Each row of numbers stands for one node and depends on some of the facts below. Use the named rows to name the rest.

How the nodes are related:
Ξ:
bepli Ξ stistos Ξ zalan Ξ nekan
bruru Ξ pubin Ξ ziflubron Ξ brukifik
brutrir Ξ dubrom Ξ fotek Ξ zabragrol Ξ brikon Ξ bedis Ξ seve Ξ skesenin
difek Ξ plepler Ξ dideso Ξ stadre Ξ triplu
distugol Ξ skesti Ξ zigo Ξ barura Ξ sugruk
drega Ξ bosa Ξ skider Ξ zizom Ξ tudro
drosin Ξ pevim Ξ flotruzo Ξ famel Ξ vatrik Ξ fekol Ξ dubrur Ξ klaflis
drudrol Ξ gretru Ξ troplidrin Ξ troster Ξ tiplem
flabro Ξ stugros Ξ vogrem Ξ klemistir Ξ brefon Ξ bribas Ξ puvi
gitun Ξ babragi Ξ keklun Ξ zabok Ξ mefos Ξ dubo Ξ betral Ξ tritrak Ξ skofir
gomis Ξ pubol Ξ baplagim Ξ mutri Ξ givar Ξ filol
grarata Ξ skezel
gruplum Ξ staflor Ξ gruskun Ξ pluskezos
gutrostu Ξ drevek Ξ bidran Ξ brobuk
pladrikel Ξ trenok Ξ trirer Ξ flibremun
plidagas Ξ brutin Ξ pamam Ξ listus Ξ brufir Ξ flodre Ξ skogropar Ξ trude
pugren Ξ pimos Ξ braguk Ξ gastes Ξ nusal Ξ skudan Ξ detrir Ξ pakliler
siflen Ξ kegrok Ξ laklinak Ξ grako
skodabam Ξ vaflo Ξ palodru Ξ zakle Ξ trakliklas Ξ trastas Ξ steplizor
sobrin Ξ linol
stadron Ξ vokos Ξ taplu Ξ grabor
stapli Ξ toplu Ξ talim Ξ skevil Ξ fifline Ξ plaflom
tiplen Ξ floplim Ξ pladron Ξ pagigrum Ξ zestak Ξ buzen Ξ trofik
tomul Ξ bezi Ξ zoflazus Ξ grovir Ξ viplis Ξ lefo Ξ brulan Ξ meris
trogrum Ξ pluzok Ξ livoklak Ξ stirel Ξ skifli Ξ betuk Ξ romuk Ξ zadre
vizarem Ξ pada Ξ levik Ξ pobaves
votril Ξ flusu Ξ tibran Ξ lustin Ξ brile Ξ soza Ξ broke Ξ dano
vuve Ξ nistol Ξ paflil Ξ muflis Ξ trikas Ξ bregu Ξ trino Ξ bidre
zitra Ξ vuklus Ξ lozefel Ξ kosozam
[babragi,betral,dubo,gitun,keklun,mefos,skofir,tritrak,zabok] α viplis
[baplagim,filol,givar,gomis,mutri,pubol] α fosus
[barura,distugol,skesti,sugruk,zigo] α sibidres
[bedis,brikon,brutrir,dubrom,fotek,seve,skesenin,zabragrol] α stadron
[bepli,nekan,stistos,zalan] α doskimu
[betuk,livoklak,pluzok,romuk,skifli,stirel,trogrum,zadre] α flibremun
[bezi,brulan,grovir,lefo,meris,tomul,viplis,zoflazus] α driplegrel
[bidran,brobuk,drevek,gutrostu] α linol
[bidre,bregu,muflis,nistol,paflil,trikas,trino,vuve] α zoflazus
[bosa,drega,skider,tudro,zizom] α puvi
[braguk,detrir,gastes,nusal,pakliler,pimos,pugren,skudan] α rizemu
[brefon,bribas,flabro,klemistir,puvi,stugros,vogrem] α talim
[brile,broke,dano,flusu,lustin,soza,tibran,votril] α givar
[brufir,brutin,flodre,listus,pamam,plidagas,skogropar,trude] α grabor
[brukifik,bruru,pubin,ziflubron] α troplidrin
[buzen,floplim,pagigrum,pladron,tiplen,trofik,zestak] α grovir
[dideso,difek,plepler,stadre,triplu] α skevil
[drosin,dubrur,famel,fekol,flotruzo,klaflis,pevim,vatrik] α brulan
[drudrol,gretru,tiplem,troplidrin,troster] α flebovo
[fifline,plaflom,skevil,stapli,talim,toplu] α brogebros
[flibrek] α brukifik
[flibremun,pladrikel,trenok,trirer] α zoge
[grabor,stadron,taplu,vokos] α nubre
[grako,kegrok,laklinak,siflen] α stapli
[grarata,skezel] α lefo
[gruplum,gruskun,pluskezos,staflor] α stistos
[kosozam,lozefel,vuklus,zitra] α skesti
[levik,pada,pobaves,vizarem] α sobrin
[linol,sobrin] α gukir
[palodru,skodabam,steplizor,trakliklas,trastas,vaflo,zakle] α vogrem
babragi π: listus
barura π: trikas,pugren,trirer
bedis π: bosa,viplis
bepli π: klemistir,broke,pada
betral π: brefon,detrir,skofir,palodru,dubrom,nusal
bezi π: tomul,pevim
bribas π: difek,brefon,votril,bruru,brobuk,taplu
brikon π: skodabam,pladron,brulan,taplu
brutin π: trikas,zabok
distugol π: zoge
doskimu π: skodabam
drega π: trude
drevek π: trenok,brobuk,drosin
driplegrel π: skodabam,plidagas,pladrikel
dubo π: fifline,pluzok,triplu
flibremun π: lozefel,vatrik,flebovo,givar,tibran
flotruzo π: sugruk,skofir
flusu π: plaflom,pada
fosus π: plidagas,pluzok
fotek π: pluzok,brutrir,drosin
gastes π: filol
grako π: trakliklas,grabor
grovir π: skodabam,dideso,gomis,stadron,brulan,skesti,floplim,trogrum,skogropar
keklun π: bidre,gutrostu,taplu,trirer
kosozam π: trenok
livoklak π: zabragrol
mefos π: pluzok,bruru
meris π: seve,dano
muflis π: flibrek,skesti
nekan π: zalan,floplim,stugros
nistol π: ziflubron,trakliklas
nubre π: fifline,zabragrol,braguk,tiplen
pakliler π: seve
pimos π: trenok,flibrek
pluskezos π: zoflazus,toplu,listus,brogebros,paflil
pubin π: skevil,dideso,stugros,pugren
pubol π: fifline,bregu,bruru,vizarem
puvi π: braguk,plaflom
romuk π: brukifik,listus,gutrostu,bidran,taplu,skider
siflen π: fekol
skesenin π: plepler,pladron
skezel π: skogropar
skifli π: brukifik,ziflubron,paflil,steplizor
skudan π: difek,klemistir
sobrin π: famel,trastas,dideso,zalan,vizarem,trino,grabor
stadre π: gitun
talim π: pluzok
troplidrin π: brile,nusal
tudro π: brukifik
vaflo π: gretru,tritrak
vokos π: trikas,viplis,pugren
vuklus π: zabok,trude
vuve π: zabragrol,gomis,pladron,tiplem
zadre π: trastas
zakle π: trastas,baplagim
zestak π: votril,gitun
zigo π: trenok,tiplem

Some rows with their names:
betral: [ -3   2  11  13   3   6 -28  -3 -11  35  -2  53 -20  15  -7   3 -12 -30
  -3  15 -15  -7 -37   9  13 -14 -23   2  -2]
rizemu: [  2  -1  -5  -6   0  -6   9   3   6  -6  -6  -4 -11  12   2  -4   6  -2
  -4   5   9   8   3   1  -2  -5   2  -7  -1]
zalan: [  4  -2  -4   3  -3  -1   4   1   3 -10  -2 -11  -1  -3   4  -2   7   1
  -1 -11   3   8  16  -2  -6   5   3   6  -1]
stistos: [  6  -2  -4 -16  -6   0  14   2   9 -21  -2 -30  -3   2   8  -2  17  11
   0  -4   5   8  11  -6  -4   1  17  -4   3]
gastes: [ -1   0  16  10   1   4   0  -6  -7   7   2   9  -3   1   3  -1  -3  -3
   8  -7 -13 -12 -10   0   8  -6   1  -7   1]
lustin: [  5   0 -10   9  12  -4  -2   1   2  -8   2  -1   3  17  -5   9   9   6
   2 -10   7   3  -4   7  -6   3 -24   5   4]
lozefel: [  3  -3  -5   0   0  -4  11   2   2  -7  -3 -10   4  -5   4   2  10   3
   0 -10   4   9  16  -3  -7   3   3   3   0]
kegrok: [ -2  -1  -7  -5  -6   2   7   0   5 -14   2 -31  17 -11  -1  -5   2  18
   2  -6   7   2  25  -7  -9  11   6  -1   3]
pada: [  3  -3  -4  -1  -8  -2  16  -1   6 -16  -4 -22   8  -8   9  -1  13   8
   2 -18   2   7  30  -7  -8   5  10   4   2]
drosin: [  8   3   0 -24 -10   4  14   4   5 -21  -4 -35  40  -8  -1   0  22  14
   3 -12   2   0  23 -18 -14   9  26  13   0]
pubin: [  4  -1  26   8  -8   4  11  -6  -2 -11   5 -21   7  -5   5  -9   1  12
   9 -21 -14  -6  -1  -4   4 -14  35  -5   4]
fosus: [ 18   6  10   4  21   2   3  -6  -1  -6   1   9   5  18   2   3   7   8
  13   8 -12  -9 -26  -7  14  -2  22 -35  -3]
trakliklas: [-12  -2 -15  12  -1   0 -18  -1   4  14   2  11  -4   2  -4  -5 -12   4
  -7  16   7   5  12   8  -4  10 -34  -5   3]
brikon: [ -9   1   7   8   7  -3   6  -7  -8   8   5  21 -13 -17  -9   8 -51 -25
  -2   4  -9  -9 -61  10  23  -3  13  -8  -5]
paflil: [ -3   0  -5 -18  -8   2   2   3   6  -4  -5  -4  22  -1  -2   6  10   4
   3  -1   2   5   8 -14  -9  -3  -5  18   1]
skesti: [  8  -2  -5 -14  -5  -2  20   1   7 -21  -1 -31   0  -3   5   0  15   5
  -2  -4   4   8   9  -5  -4   0  19  -6   4]
pakliler: [ -2  -2  10  29  11  -1 -30  -4 -15  42  -3  64 -45  16  -3   4 -17 -31
  -6  14 -12  -7 -32  22  15 -10 -33 -10  -2]
skogropar: [  2  -1 -12  11  13 -13 -17   2  -5  23  -3  44 -41  -1  -8   9 -29 -24
 -15  13  12  11 -23  20   7   1 -24   6 -12]
votril: [  2   1  -2  -7   2  -2  17  -1   9 -32   3 -39  32   4   4   7  18  30
  11 -28   6  -2  15  -8 -10   7   2   5   5]
broke: [  4  -1 -14  24  19  -7 -23   3  -4  17   0  41 -26  29 -10  14  -4 -19
  -6   5  11   7 -20  20  -2   0 -52   3   1]

Which node is each row?
No name comes twice in this set of rows, the named rows included.
[-13  -2 -17   0  -7   6  30   1   9 -34  13 -48  48 -25 -14  -5 -31   1
   7   2   3   5 -13  -4  -4  19  30 -10   7] : skodabam
[ 16   1  -2 -31   0  -5  16  14 -13   0 -11 -58   7 -10  -5  -4  25   6
 -14 -10   8 -26  30   4  -8  13  11   1  12] : trenok
[  1   4  14  -6   2  -3   1 -11   0  -5   2   4 -23   5  13  -3 -18  -5
  -3  -2  -9 -14 -18   2  18   2  19 -16 -14] : nubre
[  3   0  -4  -7  -1  -1  20   0   7 -33   7 -43  29  -2   1   4  12  13
   8 -25   4   0  13  -5  -9  12  14   7   3] : gomis
[-11   2  13   3  -9   8  -1  -9   2  -7  12 -28  30 -11   3 -11 -12  24
   6  -2 -10 -17   9  -6   6   7  16 -17   6] : vaflo
[ 12   2   5  12  -2  -3 -16   9  -1  12   2  19  -4  10 -16  -5   2  -2
  -2  13  12  19 -10   6  -8 -24   6  29  -1] : trikas
[ -5   3  17   1  -4   9 -13  -5  -6  18  -1  28   3   7   0   2  -6 -12
   4   4 -14 -12 -22   0  11 -11  -8   3  -1] : zestak
[  5   0  -8   3   3  -2   2   0   4 -15   2 -12   6  10   3   3  12   6
   0 -17   5   0  13   2  -9   8 -10   7  -1] : baplagim
[ -7  -7  -2 -14   0  -7   9  -3   9   2 -13   3 -13   8   6   9  11  10
  -5  11   4  13 -10  -6   2 -14 -19 -11  11] : brukifik
[  2  -1  -9   1  -1  -1  -6   1   7  -2   4  -8 -15   7  -1  -5   1   5
  -7  19  11  10   0   5   0   1  -3  -9   1] : skevil
[  1   2  -4 -16  -1  -9  10  -1   4 -18  -1 -23   6 -20   4   4  -9  21
  -4 -15  10   4  19  -7  -4   7  18  10  -8] : dubrom

Now the same nodes, written a new way:
Some rows with their names:
vatrik: [-19   1 -12 -24  -2  17 -23 -35 -11  10 -21 -18   8   9   5  31 -12 -35
   7  -9 -23 -18  41 -26   0 -22   1 -22  -8  41  19  32  13 -46 -12   6
   3  27 -23  -7  17 -29  12  37 -25   5  -8]
skesti: [-20  -4  -6 -15   3  -9 -37  -6 -15   1  -5  -7  17  -2  -2  34  -7 -12
  15  13  -1 -14  19 -43   0  -5  -1 -20  -2  45  19  21  -7 -16  -6  15
 -11  16  -1 -18  19 -21  21  23 -26 -30 -13]
brutrir: [-23 -21 -15 -33  10 -13 -44 -18 -16  13 -10 -41  -1   6   8  42 -11  -3
  21   0  -6   5  24 -21 -10  11 -19 -48   8  33  25  25  -8  -8   4   0
  -8  20  18 -15  12 -12  28  15 -13 -28  -6]
flodre: [-24  -7 -19 -18  -3  30 -38  -9  -3   3 -31  -5   4  12  -6  25 -13 -14
   4 -11  -2 -22  38 -15   3 -19 -12 -38   8  31  12  41   7 -42  -6   3
  29  33  -6 -18  22 -28 -15  17 -22  -9  18]
skudan: [-28  -1 -29   4  -7  19 -32  -5  -5 -17 -27   1  -1  15  -5  18  -6 -15
   2  -1   9 -13  29 -17   3 -22  12 -19   2  48  13  41   6 -43 -18  14
  27  41 -11 -11  25 -26 -13  19 -22   0  16]
zoge: [-22 -25  32  -3  21   6 -36 -19  -1  44 -24   0  -6 -27  16  28  22 -42
  13  23   7   4  33 -65 -11 -31   4 -58 -27  19  17 -19   4 -99  13  38
 -16  41 -40   9 -25 -51  16  32 -48  -5  20]
zestak: [-22   3 -33  -4 -12  18 -24 -21   0 -23 -30  -6   5  23   0  20 -15 -23
   5   7   3  -4  40 -14   1 -13  12 -24  -1  48  22  44  -1 -48 -23  15
  17  42 -14  -9  26 -29 -14  26 -22   5  10]
brulan: [-12  15  -9 -24 -16  36 -21 -29  -5 -17 -30  11  28   2 -17  33 -27 -30
  -2  10 -19 -33  55 -36  15 -15  -4 -19  -5  38  25  38   0 -50 -18  16
   4  31 -34 -26  23 -42  -6  39 -36  -1  -3]
pugren: [-25 -16 -16 -21  10 -22 -40 -19 -23   6  -3 -38  -4   4   8  44  -5  -8
  14   5  -5   8  14 -27 -11   8  -1 -25   2  48  25  24   3 -10  -4   8
 -12  17   7 -12  13  -8  35  20 -17 -21 -14]
drega: [-23 -11 -43  -3  -4 -15 -38 -19 -12 -13  -3 -35  -7  29  30  23  14  -2
  16  23  16  14  13 -14 -18  14   4 -35   3  47  20  14  -5 -11 -18   7
  -9  38  20   2  24 -18  16  23 -21 -22  14]
tibran: [ -7   4 -17 -12  23   5 -14 -24 -23  11  -4 -20  -4   5   5  39  19 -25
  10 -12 -17   9  35 -28   9 -13  -5 -21 -13  33  14   9   9 -26  -5   3
   9  20   2  -9   2 -20  31  22 -16 -12  -5]
tomul: [ -8 -13 -38 -31   3 -24 -16 -26  -4  12  10 -21  18   0  11  42 -25   5
  12 -30 -41  -3  37   5 -42  23  -8 -21  -1  61  26   9  15 -55  -6  43
 -59  14  43 -29  21   1  25  32 -24 -17  -1]
nusal: [-26  -6 -12 -13  -5  15 -33 -16 -22  -1 -20  -7   0  -2  -8  37 -14 -11
   0  -7  -9 -20  26 -30   0 -19  -1 -15   5  45  15  33  15 -31 -10   4
  13  22 -17 -23  17 -24  12  25 -26  -5  -1]
brefon: [-23  -4 -16 -11 -12  30 -33 -28 -27  -6 -17  -7  -3   2   4  38  -4  -9
 -11   6  -7 -37  28 -22  -2 -14  -7 -20   9  39   9  18  25 -26 -18  -3
   8  28 -15 -24  23 -35   6  35 -40  -2  17]
braguk: [-26 -12 -13 -15   4  -3 -35 -16 -20   3 -12 -22  -3   1   0  42 -10 -10
   7   0  -7  -7  22 -26  -7  -5   1 -22   2  46  21  28   7 -21  -9   7
  -1  21  -3 -19  14 -19  21  23 -23 -12  -7]
plidagas: [-25 -21 -15 -34  13 -12 -44 -19 -16  14 -12 -42   0   7   7  41  -9  -5
  20   0  -3   4  23 -21 -10  12 -19 -49   7  33  25  28  -7 -10   3  -1
  -7  20  18 -14  11 -10  28  14 -15 -28  -7]
zigo: [-25  -4 -30   2  -5   8 -32  -6  -4 -16 -21  -9  -2  17   0  21  -3 -14
   9   4  12  -2  26 -19  -3 -14  11 -24   2  48  17  39   3 -36 -17  15
  19  39   0  -6  25 -20  -7  18 -18  -9  10]
dideso: [-23  -6 -17 -13  -8  17 -33 -23 -23  -2 -14 -13  -1   2   2  39  -5  -8
  -1   4  -9 -22  26 -25  -4 -12  -4 -20   5  42  14  23  16 -23 -11   1
   4  25  -8 -22  19 -28  14  29 -31  -9   7]
gitun: [-19 -11 -20 -28   0 -18 -30 -36 -16  -5  -9 -42   5  10  10  45 -13 -15
  16  10 -12  15  29 -26 -11  17  -2 -28   0  47  35  27  -4 -18 -10  11
 -24  21   5 -10  10 -15  35  28 -19 -14 -20]
kosozam: [-28   4 -27  11 -13  37 -28   1  -1 -20 -33  17   1  15 -12  14 -10 -20
  -4  -5   9 -27  32 -14   6 -38  15 -16   2  46   9  48  12 -53 -23  13
  41  43 -21 -15  27 -30 -29  19 -26   7  19]

Which node is each row?
No name comes twice in this set of rows, the named rows included.
[-24  -9 -24  -8   2  -4 -33 -11 -12  -2 -13 -18  -1   9   2  29  -4 -11
  10   2   1  -2  20 -24  -6  -9   7 -22  -1  49  17  29   4 -28 -10  12
   6  28   0 -10  17 -19  11  20 -20 -13   2] : staflor
[-23  12 -11   0 -11  36 -30   5   0 -10 -24  32  22   1 -18  18 -12 -22
  -2   5   4 -47  33 -38  14 -37   5 -10  -3  47   7  38   6 -48 -15  18
  25  32 -27 -22  31 -38 -20  26 -35  -4  10] : linol
[-19 -10 -28 -20   2 -22 -31 -27  -9  -4  -9 -39   3  18  15  33  -5 -15
  20  12  -5  21  25 -22 -11  14   4 -31  -1  48  32  26  -9 -22 -12  15
 -18  27   9  -2  16 -14  26  24 -16 -16 -10] : grarata
[-30  -9 -40   1   4 -15 -46  -2 -18  -9 -36 -21  -3  16   7  17   0  -1
  12  16  13  12  32 -13  -3   4  17 -24  -8  39  25  27  -1 -32  -2  21
  -3  34 -13   3   3 -15   2  26  -9 -14  29] : livoklak
[-21  -6 -24  -4   7 -28 -38   4   0  -9   2 -17  15  20   9  19   2  -9
  29  25  20   9  12 -35  -6   6  11 -28  -5  52  24  23 -21 -15 -10  24
 -14  31  20  -1  27 -13  14  14 -19 -37  -7] : sobrin
[-26   0 -16 -10 -14  36 -33 -21 -20  -5 -21   3   0   1  -3  35 -10 -10
 -10   1 -10 -36  30 -26   2 -21  -3 -16   7  40   9  28  22 -34 -18  -2
  18  28 -21 -26  22 -33   2  31 -37   1  17] : fifline
[-12   4 -19  -6  11  24 -14 -21 -28 -10 -16  -3  -3  -4 -16  45   3 -17
  -6  -9 -17  -2  38 -28  13 -14  -8 -16  -4  34  15  20  10 -28 -11   6
  24  20  -5 -28   9 -24  15  20 -23  -9   3] : brile
[-13   9 -16  -3   4  44 -10 -18 -22 -14 -23  11  -3  -7 -23  42   0 -19
 -12 -16 -19 -15  44 -26  18 -26  -5 -11  -2  30  12  26  18 -37 -13   6
  34  22 -16 -32  11 -32   2  23 -28  -1  10] : broke
[-25  -8 -11 -24   1  29 -34 -15 -16   4 -27  -7   2   1 -11  38 -18 -12
   1  -9 -11 -26  36 -22   5 -18 -13 -32   9  33  13  38  11 -34  -3  -1
  20  26 -12 -26  17 -28   2  21 -23  -8   7] : taplu
[-15   3 -26  -2   4  22 -20 -12 -15 -11 -17  -3  -2   8  -9  31   3 -17
   2  -5  -5  -5  37 -21   8 -17   1 -18  -3  39  15  28  10 -34 -14  10
  24  28  -6 -18  14 -23   2  19 -21  -7  10] : mutri
[-22  -9 -18 -26  -2  -9 -30 -33 -17  -3 -13 -32   4   6   5  43 -16 -16
  12   7 -14   5  30 -25  -7   8  -1 -27   0  46  31  29  -1 -24 -10  11
 -13  20  -2 -14  14 -19  27  28 -23 -12 -16] : floplim
[-28   0 -28  -2  -2  14 -40  -5 -19  -2 -46   0   1   3  -6  23  -8  -6
  -3   1  -1 -18  43 -18   5 -15  10 -14  -8  37  16  33  15 -46  -2  13
  12  30 -34 -11   6 -24  -2  32 -19  -3  32] : betuk
[-23 -15 -21 -22   6   4 -39 -10  -8   5 -18 -27   1  15   6  29  -8 -10
  17  -2  -1  -2  31 -17  -3  -2 -13 -45   6  33  21  32  -4 -25  -4   3
   8  30  11  -9  17 -17   6  13 -16 -18   7] : pamam
[-16   3 -27 -11 -11  14 -35 -21 -15  -7   0 -10  14  16  24  25  13  -5
   5  32   7 -25  22 -30  -4   6  -9 -28   4  38   9   4   3 -13 -19   6
 -13  32   2 -14  31 -37   9  37 -41 -25  23] : vogrem
[-27  -2 -27  -7  -9  45 -32  -3   3 -11 -43  11   3  16 -11  14 -15 -16
  -1  -5   9 -28  43  -9   9 -30  -5 -37   9  32  11  51   4 -53 -14   6
  43  46 -14 -18  28 -34 -36  12 -23   3  30] : skesenin

Now the same nodes, written a new way:
Some nodes and their rows:
gitun: [ -3  -8 -32 -40 -10 -19 -26 -20   3 -10 -16 -22 -13]
zabragrol: [  5 -18  -3  -1  -7  22  13   2   9 -34 -14   7  -8]
soza: [  1  -1  28  26  33 -15   8   0  -1  12  12  21   3]
listus: [  5 -19  -4   0  -6  20  12   1   9 -35 -14   8 -10]
mutri: [ 12  -2  -1  10   9   0   9  -2   3 -19   3  19   7]
laklinak: [  1   4 -15  14  -6  15   5   9  -6 -17   5  -1   2]
staflor: [ -6   3 -17 -16 -13   4 -11  -5  -8 -29   0 -12   1]
pluzok: [ -3   3 -21 -25 -21  28 -12 -17  -2 -13   2 -21 -15]
zabok: [ 17 -11  -3  -9   6  21   9  -6  11  11 -10  19  -2]
brutin: [ -8  -1  -9 -12 -23  -6  -8  15 -18 -56 -18  -4  16]
trogrum: [ -5   2 -29 -34 -25 -12 -27 -28   1 -13  -3 -34 -22]
tritrak: [-32   0  50 -15  32  33  18   8  15  97  18  -3 -16]
barura: [ 17   5   8  13  -4  -9   8   8  -5 -12   1  26  20]
flusu: [ -5   6 -16   1   2 -14 -14   1 -22 -53   1   5  16]
zakle: [ 14  10  -4  45   0 -25   9  26  -7   4   7  13  12]
brogebros: [ -2  -3  -8   4   2  11  -1  -6   1   1   4 -10 -17]
flebovo: [ -4  -4  -7  -1   3   9  11 -17  27   2   4 -21  -7]
flibrek: [  0  -2  -4  -6   0  16  -2 -12   2  -3   6  -4 -12]
brobuk: [ 13  -5  -5   0   0  21   8 -10   8  -8   2   9  -9]
tiplem: [ 12  -6  10   6   9   4   8 -10  12  14   2  11 -10]

Name these rows:
No name comes twice in this set of rows, the named rows included.
[ 33 -19 -18  40   8   4  29 -39  55 -12 -17 -42  20] : zoge
[ -7   2 -10  -9 -20  -4 -10  11 -17 -46 -13  -3  14] : vokos
[-11   7 -35   1 -15 -50 -25  -1  -6 -20  -3 -34 -11] : flabro
[18 -4  2 -6  4  8 11  2  9 11 -9 22 12] : pagigrum
[  1   6 -18 -29 -15 -48 -27  -2 -10 -12 -19  -9  14] : vuve
[ 12  11  11  51   6 -40   8  23  -5  22   8  15   9] : tudro
[-50   9  47  12  44  -9  38   3  43  70  40 -32   1] : dano
[  1  -3  42  20   5 -16  12  20  -6   6  -9  21  16] : bedis
[ 7 -8 27  1 22  9 10 -4 11 55 -3 16 -6] : bregu
[  7  10  39  20  12 -18   8  12  -5  31   7  25  16] : skudan
[ -5 -10 -23   5  14  22  15 -16  19 -40   7 -12  -2] : tibran
[-29   1 -24 -36 -12  16  -5 -11  10 -11  10 -30 -25] : gretru
[-44  26  67  11  22 -28  39  23  34  89  34 -22  29] : pakliler
[ -1  -7 -18  -4  -2  32  16 -14  23 -16   5 -18  -4] : lozefel

